Each row was made from one walk, in order. Every step used is in the known rows, and no mark comes twice. Write each row's walk.
Known rows:
g q v k: [ -58   87 -201   85  153  -65  116 -168  -67 -402 -199   63   73 -302
 -112  211  350 -214  252  261 -458 -162  348   60  105  151 -133 -346
  337  253  193   41 -324 -715 -403  212  546  113 -181 -464 -342 -293
  605   78 -255 -185  -17  -90]
q g k v: [-528 -233 -191  -78  234 -118  -41  384  -36  117 -387   70  286 -519
   71  -80   43 -266  441  425 -120   49  530  -42 -151  106  -78 -235
   78  223   59  426 -295 -443 -533   21  203  -27  118 -481 -526  139
  360  255 -100 -238   86   29]
p a y k v w: [-416  -82 -328  -79  394  -93 -124  320 -245    3 -209  243  467 -137
    8   35   23 -193  313  273 -377  322  696   90 -206   86    0  206
  289  281  239 -107  -73 -331 -569   82  295  -51   76 -236 -323 -109
  308  204   81 -322  -43  141]
k v g p l y x a: [   8  212  176 -281  211 -356  230  418   60  116    6  244   32   41
   34  119 -298  -26  132  308  285  -38  390   52 -422  183 -357  -19
  241 -121  461 -163  -75 -493 -461  -51  198  -82 -187 -120 -114   28
  220  222 -263  -71  140  233]
a k v w x l p t g: [-302  229   28  297  184  -95  133  234   64  -82  -98 -143    9 -343
 -387  -96   70 -330  428  151 -430   -6  426  209 -375  304    0  -80
  372  430  169   63  -88 -400 -197  129  334  -80  203 -146  -22  -21
  230  -72 -320  108  -64  304]
l p t g q k v: [-444  -47 -361  107   89 -110   82  490 -207   77 -337 -213  206 -410
 -198  -44  193 -397  317  447 -229 -107  373   70 -202  228 -242 -324
   17  359  128  461 -361 -661 -402  178  169 -111  -91 -482 -455   34
  431   91 -218  -71    7  120]
g p a y k v w l: [-417  168 -180 -138   86  -66 -152  214   33 -293   47   84  302 -155
  175   37   26 -221  198  283 -296  209  738    4 -163  326  116  142
  273  344  265  -62   75 -377 -300  121  361   41  418  -60 -198  223
  279  302  160 -366  170  310]
p l y a k v g q t: [-159  259   68   73 -123 -128 -117  245  308  -72 -115 -169  410 -139
 -147   21  369 -652   75  512 -312  -46  211  -74  239  249 -317 -152
 -124   76  293  168 -440 -583 -629  208  275    9 -204 -496 -161   53
  595 -191 -330 -377  173  159]
y k v w a l p t g q: [-149  354  -70  383 -105 -183  153  166   12 -124 -161 -206  348 -201
 -232  -17   43 -562  259  442 -788  -77  569   93  -34  364 -374 -190
  258  408  123  -19 -197 -459 -384  271  402  -72   35 -300 -239  113
  665 -279 -225 -103  -37  284]
g k v w x l y a: [ -48  126   89 -236  159 -268  121  497  284 -116   59  168   16 -395
  222   -1  -82  -74  436  208  109  110  600 -176 -199  414   59   27
  282   75  120 -176 -419 -311 -599  -28   81 -217  147 -269   10   92
  366   97  -91 -331  -13  403]
q t g y x a l: [  14  187  213    1    9 -275   78   54  461 -121  -91  -31  346    1
  143  225   59 -196   43  316 -265 -173  234   96   25  411 -269 -155
  230  339  391 -228 -165 -573 -514 -131  462   12  -84 -234  -26 -111
  264  -20 -590 -165   46  413]
k v g q t m p: [-171  240  -10  535  160 -204  205  320  162 -204 -296   99  268 -352
  -52  346  192 -444  262  470   24  122  378  175  102  380 -412 -194
   77  327  160  209  -98 -506 -554  139  296  259 -258 -649  -63  237
  597  -94 -308 -131   89  264]
m l y x w a: [ 307  629  144 -208  431 -248  176  311  162 -108  187  175  248  -89
   18  139 -258   89  277  214  317  -28  543 -132 -212  455 -416  -31
  137 -163  426 -291 -161 -251 -503  -32  137  -51 -168  -35  -28 -182
  544  198 -178   86  188  232]
t m p l w x: [-362  675 -157  319  462  176   57  341  248 -134  116  149 -224 -406
 -114   41  -58 -230  552  341 -115  -93  580  111 -266  370 -214   30
  336  136  399   18   15 -145 -305 -145  317   15  309 -129   69  -63
  219  459 -166   75  167  216]
a l w x k: [-192  290 -223  345  547   96   30   -6  180 -155  103   73  -66 -226
  133  110   -8  118  478  150 -283 -131  730  164 -322  504 -180  116
  289  313  336 -310   78 -483 -185   75  317   87  150 -203   14 -450
  199  480 -390  236 -155  164]
y a k v g p: [-309   30 -216   40 -108  138  318   75 -171  -52 -283  205  108 -327
   43  248 -144 -546  198  334  -60 -133  589   61 -395  256 -274  -81
  212  349  210  278  -35 -479 -373  136  137  -26  290 -634 -277  373
  414   40 -160 -575  -24  269]
l p t m: [-351  581 -173  537  191   -4  176  368  201 -272 -156   44 -112  -83
 -302   96  148 -149  389  202 -203 -226  365  305 -481  345 -337 -270
  299  344  118  215  -51 -340 -723   16  173   62  -63 -398   27 -143
  350 -275 -278   33   17  250]
q g k v w a y: [  -6    4  -23  -39  -22 -192  -83  341   11 -133   -9  195  590 -245
  179 -196  -51 -185  144  350 -285  107  451 -220   75  205 -155  -40
  179  111  195   82 -433 -227 -651  139  285  -98  105 -403 -468   25
  366  163    6 -295  301  -22]
p t g k v: [-544 -212 -186   65  152 -146  -43  359  -66  162 -333  -56  158 -502
  -45    3  -19 -335  447  399 -185    3  508   89 -222   88  -56 -178
  238  257   46  371 -217 -472 -593   77  193   68   68 -318 -340  184
  393   87 -153 -155    5   72]
q g y x a k v: [-285 -212    9 -109   73 -204  -56  103   70  205 -220  109  278 -354
  126   75   13 -276  246  252   32   11  364  118 -121  107 -269  141
   62  184  144  234 -130 -491 -437  -67  150    6  144 -389 -347   27
  268  336 -309 -192  -46  101]
l w x a k v: [-492  -50  -89  -74  144    0  -89  184  -38  171 -141  123   37 -436
   42  131  -65 -202  467  191  -18  -53  569  123 -239  154 -251  249
  186  301  163  211   53 -476 -330 -113  130   40   88 -284 -217 -114
  219  561 -238  -11  -83    0]
y x l w a k v g q: [  -8  328   14   80   74 -130  204   67  -26  -30  -12  142  189 -354
 -230  257  184 -535  200  304 -420   59  395  -71   79  282 -434   16
   86  157  163  -36  -74 -489 -316  179  320  -73   10 -369 -283    9
  723  217 -206 -161   81  253]
p t g q v w a y k: [-177  283 -329  181 -106   -7  -18 -135  164 -331  -89   45  403 -124
   94 -190  -14 -331  266  355 -590    8  418  -67  -73  273 -214  102
  232  131  140   40 -262 -374 -470  407  323  166   86 -200 -241 -303
  818 -287 -289 -235    1   76]
t m l p a k v w x y: [-195  377  -23   48  361 -366  -23  321  158 -180   15  106   45 -189
 -208  146   -7  -30  318  141 -311  252  442   57 -335  385   48  152
  571  332  103 -163   29  -51 -249 -187   58 -192  140 -122  135  151
  127  337  -83   40   40  208]
k v w x y: [-149  324 -146  -22  461 -419   34  333   32  -65   49  241  101 -182
  -65  126  -56  -43  233  388 -423  304  385 -101 -324  285   83   72
  612  186  221 -175  -48 -201 -294 -205   59 -242  117   39    0  -15
   68  569   77  -95  127  189]
v g l p t m: [-314  542 -103  436  142  -92  133  283  192 -316 -192   13  -17  -65
 -363  137  195 -273  377  201 -277 -229  284  292 -406  371 -311 -275
  318  386  136  184  -37 -392 -675  140  321   45  -32 -520   42  -38
  369 -353 -230  -30   50  269]
t m l w a: [ -28  687  191   11  263  -23  180  397  138 -264   49  238  122 -194
  -86  186 -158  -33  547  159  135  -82  695  -18 -249  403 -546   97
  282  125  246 -130  -46 -241 -542   31  227  -78 -173 -262  -75 -268
  641  309  -97  118  210  158]
k v g l w a y: [-111  237  -11   41 -168 -170 -142  418   11 -130   81  175  368 -252
   68   16   52 -261  215  319 -111 -103  322 -137  -40  308 -383  121
  181   30  295  139 -285 -355 -585  184  288  -79    5 -490 -321 -207
  427  320   23 -110  270   21]
k v w l: [-281  162  -80 -213  330 -152  -66  242   16 -207  -15  161  291 -206
  120  158   82 -138  247  274 -397  240  717   -8  -89  263  103   42
  330  404  295 -178  110 -455 -318   21  397  -10  284   -8 -164   79
  182  444  220 -285  218  332]
l y k v: [-637  -54 -349  -19  140 -108 -115  380    9   14 -283  112  147 -236
  170   48   23 -201  464  307   -6    1  467  -21 -361  249 -215   59
  143  169  197  295  -50 -589 -396   40   -4  179   10 -325 -395 -344
  504  194 -127 -141  -69  106]
y k v g q t m p: [-250  247 -112  523  130 -149  196  174  201 -266 -337  112  264 -327
  -27  293  160 -457  321  450  -33  147  405  135   78  389 -409 -136
   61  339  153  216  -39 -518 -491  209  275  325 -207 -625  -42  160
  708 -194 -374 -148   21  263]
k v g p a: [-582  331   -5  126  129  -92  182  468 -240  -88  -33  -25  140  -80
 -127  175   33 -375  298  479  196 -116  603  293 -627  370 -296  -52
  330  151  200  211  -57 -373 -596   97  258 -106   47 -368 -263  279
  452  183   62 -282   39  157]
q t m l w x a y k: [-303  264 -262  148   -9   72 -170  -64  555 -348   22  214  139  -36
  226  -36  103 -183  411  263 -245   38  364   -7 -141  362 -199  194
  163  174  294   37  -29 -357 -386  172  205  243    0 -231   16 -367
  571 -180 -501  -27  -42  177]
t m p a y x l w: [-242  601  -44  331  411   86   82  595  259 -186  222  294 -279 -409
 -258  299  170   39  415    2  280   98  443   75 -199  411 -234  207
   32 -114  306  -37 -147 -310 -451 -156  285 -148  -41 -287   34 -393
  390  516 -423  251   23  445]
m l w a y k v g q: [ -86  228  -60  140  -68 -196   15  110  -24  -98  -64  126  401 -226
  -65  204  229 -623  264  431 -501   36  444  -38   41  292 -476   13
  134  209  151   52 -139 -412 -443  358  263   52  -90 -495 -337   38
  814  -11  -52 -167  123  186]
k v w a l: [-160  296  103 -154  172 -124  133  173  -25 -215 -220   62  515 -142
   93  207 -115 -125  234  206 -365 -157  641 -130  -61  426 -273 -129
  286  512  232 -203  -92 -470 -543 -121  329   49   44 -257 -232 -146
  328  290 -134 -320  187  234]
k v w x y a l p t: [-503  624  -81  117   35 -236  100  470 -180  -30 -232 -239   98 -160
 -270 -132   29 -118  241  102 -322 -183  533   79 -571  442 -242 -191
  156  324  256  129 -232 -180 -563  -37   49 -160   51 -109  131    8
  -10  128  -58 -137  149  310]
t p a k v g y x: [-126  133 -123   42   98 -186   87   94  124  150 -151   23  154 -166
  -94  160  122 -363  -11  225  -44   89  186  241 -154  219 -292   66
  120   11  412  -18   30 -195 -452   31  372  -68  317 -269 -173  144
  467   34 -365 -314   -9  341]
p l y x w a k v: [-258   95  -56 -174  208  -73  -82  234   -1  150 -117   55  173 -382
  -38  109 -181 -161  309  146  196 -130  488  -71 -156  172 -295  132
    4    3  203  177 -134 -448 -479 -117   -9  142  133 -263 -233  -88
  362  365 -277 -107   45   50]
a y k v: [-597 -122 -446   60   47  -45 -104  232    7   30 -298  189  232 -317
  252   44  116 -239  349  400 -148   -4  423  -20 -306  177 -199   86
  119  172  145  337  -51 -559 -464   64  -19  246  117 -294 -355 -297
  446  187 -137 -251  -66  108]
p t m l: [-142  342  164  198  404 -127   69  221  458 -239 -132   87  122  -48
   66  548  253 -161  355  151  -23 -133  409  302 -270  441 -236 -238
  184  282   45   66 -122 -295 -809 -117  126  338 -172 -257  131  121
  359 -244 -318 -126  141  462]
l w x a y k: [-414  255 -374  143   16   80  -66  -83  291 -270   59  255   84  -79
  249  -60  -40 -127  433  294 -363   10  493  -67 -256  334 -234  214
  266  123  358   36   -3 -392 -354  146  197  105  124 -162  -81 -472
  516   45 -345  -55  -81  116]
y a l p t g v w x: [-161  328 -207  -48  272  -59  162  234   96   39 -206   16  175 -422
  -10 -235  -31 -386  257  235 -527  101  520  149 -205  313  104  -80
  411  457  265 -273  -25 -141 -207   46  537 -187  409 -135  -29  235
  158   63 -140 -194   38  268]
k v g y: [-198 -104    2  191   24 -353 -133  214  -88  -14  -42   88  491 -174
   34  145  308 -608  195  363 -174  133  253  121  -96  144 -216   45
  453  213  413   42 -181 -458 -643  268  168  -67  158 -573 -438   28
  501  108  156 -318  169  216]
w x a k v g: [-273  -49   34 -183  194 -218   90 -143 -149    8 -181  249  251 -238
 -119  152   91 -460  391  299 -282   34  322   71 -310  147 -211   94
  369  443  176   83  154 -490 -295  232  266  100   46 -397 -197  -39
  398  215  -87 -165   49   37]
y x w l p a k: [-448  440  -98  124  153  154   42  -49  161 -198   38 -156  -16 -226
 -193  201   41  -72  310  -60 -179 -136  658  197 -162  470 -274  108
   67  244  304   57   57 -276 -351 -112  343 -109  269 -270   87  -54
  358  113 -439  -17 -157  187]

Write each row's walk:
[-427  346  153  240 -105 -181 -264  679  348 -281   57 -398  205  109
  -68  187  189 -235  200  230 -116 -284  353   53  -30  661 -226 -279
   86  234  344  112 -370 -453 -604  -75  374  -11 -176 -544 -301 -111
  464  -61 -404   -8  107  205]  g q t p a l y
[-519  592 -276  149  230  223 -119  281  154  -53  -13  -35 -115 -345
 -295 -194   82 -453  506  437 -320  -60  522   11 -282  271 -152   53
  190  143  451   83   87 -213 -105  133  321   41  345 -119  -74  -89
  410  333 -222   35  132  121]  y k v g q t p l w x
[-366  -95   47  249  -82 -254 -209  168  -97  -52  -50 -101  410 -166
 -135  140  272 -610  248  268 -123   67  351  213 -154  187 -177  117
  427  263  351   99  -82 -367 -616  308  209  -33  283 -634 -381  160
  573   30  -11 -241   49  147]  t p a k v g y
[-260  309  161   93  572  -21  173  288  242 -301  171  148  -74 -477
  -34  241  172  -45  435   39   84  259  559  -33 -155  500  231   90
  349  289  140 -226   45 -440 -181 -217  171  122  320   30   32   45
  215  523 -243  -75   68  414]  t m p a k v w x l
[-148   -6 -251   44  312 -164   12  386  -89  230 -152  212  115 -363
  135   27  -48   86  259  252  190   -6  517   99 -354  188 -357  220
   17  -11  195  -20  -36 -509 -382   87   76  100  -33 -233 -254 -336
  292  546 -229   83  -74   93]  l w a y x k v
[-179  -47  -18  250   58 -273 -257  108  -20  -45   42   28  416 -226
   14   58  272 -551  283  231 -211   66  321  145  -93  250 -183  182
  422  322  424  -89 -123 -406 -454  317  244  -21  252 -595 -357  -65
  432  246    5 -116  104  213]  a l w x k v g y
[  99  171  -70  -86   92 -241  182  -36  144  132 -120  170  280 -203
   63  122   36 -371  -49  212  -84  121  133   70   -9  208 -405   87
  121   -7  427  -85  -40 -252 -434   16  324  -75  255 -208 -212   40
  493  115 -274 -406  121  322]  w a k v g y x
[ 185  463 -206  185  685 -138  -14  335  288  -17  185  234    6 -172
 -178  294 -120   13  250  229  283  -11  395   73 -156  316 -190  -88
   24 -251  485 -155 -242 -295 -615 -137  163   41  -78 -286  101 -139
  331    3 -447  192  -27  398]  t m p l y x w
[-325   50  116  195  -41 -263 -130  231  -36 -118   74  -92  322 -288
 -102    4  357 -546  272  127  -64  133  311  109 -148  309 -115  147
  442  276  409    0  -91 -370 -372  233  142 -106  353 -487 -323   91
  451  198   58 -180  136  227]  w x l p a k v g y
[-651  560 -122  104   62  -83   62  340 -204  -69 -255 -259  128  -62
 -223 -194   -6 -111  326   42 -338 -189  620  121 -565  422 -283 -170
  126  393  380  118  -63 -302 -434   41  152   -4   18  -48   14 -130
   63   85 -151  -46  129  219]  y k v w x a l p t
[  25   86  137 -403  259 -405   79  374  157   62   43  202  108  -23
  149   49 -287  125  175  187   66  205  517   13 -151  213 -160   43
  255   22  424 -305  -52 -390 -421  -76  385 -167 -161    9 -108   59
  210  281 -217  -31  119  216]  g k v w l y x a
[-423  140   85  -67   68 -181 -346  550  157 -271  143 -169  127  -19
  -49  105   -9 -111  324   28  -85   62  602   30 -109  460   63   61
  239  282  322    1  -82 -343 -355   31  369  -43  164 -344 -281   39
  330  213  -71   -4  129  166]  t p a k v w l y
[-670  -54 -251   63  -41 -103 -123  375   61  -54 -264  -44  165 -224
   98   23  -43 -346  448  342   40 -117  474   84 -422  347 -176   48
  191  293  110  324  -80 -569 -335   88  103  181  115 -426 -395 -101
  546   34 -253 -144 -141  173]  t g p a l y k v
[-117  242 -146 -130  209  -45  141  285  217  124 -131  120  -39 -138
  -36  189 -154 -221   -6  129   72 -111  210   -2 -169  256 -307  -95
  -70 -150  439   99 -164 -330 -395 -195  244   24  191 -251 -187   39
  278   91 -461 -335  142  336]  a k v g p l y x
[-322  -64 -115  -40  427  -12  -62  356 -170  -17 -305  143  358 -240
 -181  215   43 -161  364  -22 -300  244  782  251 -129  143  -49  155
  269  516  165 -135   18 -250 -495  -45  321  -79   63 -436 -204  112
  211  133  -67 -198  -75  197]  t m l p a k v w
[   2  157  -63  182  198 -295   99  187  -19   47  -53   56  261 -148
 -123  230  177 -488  118  465 -435  -32  374   38  -24  239 -389 -140
  131   59  228  -75 -183 -567 -475  250  272   51  -58 -423 -309   63
  595   11 -145 -167   81  231]  p l y x k v g q
[-275  294  105  187  210  149   74 -209  299 -198   70  116  -85 -293
  -41  273 -229 -160  490   50 -170 -132  655  119  -38  305 -291  200
  293  304  247   -6   60 -375 -403 -139  286  108  182 -310  150    3
  287  235 -555   28  -60   83]  t m p l w x a k
[  31  152 -234   18  125 -246   97  256  167   92 -130  -76  210 -222
  -94 -106   91 -313  -47  208 -217  190  177  181  -44  229 -149  -75
   93  114  481  -58 -196 -255 -306   77  461 -253  302 -133 -184  159
  298  -35 -305 -236   92  479]  q k v w l p t g y x
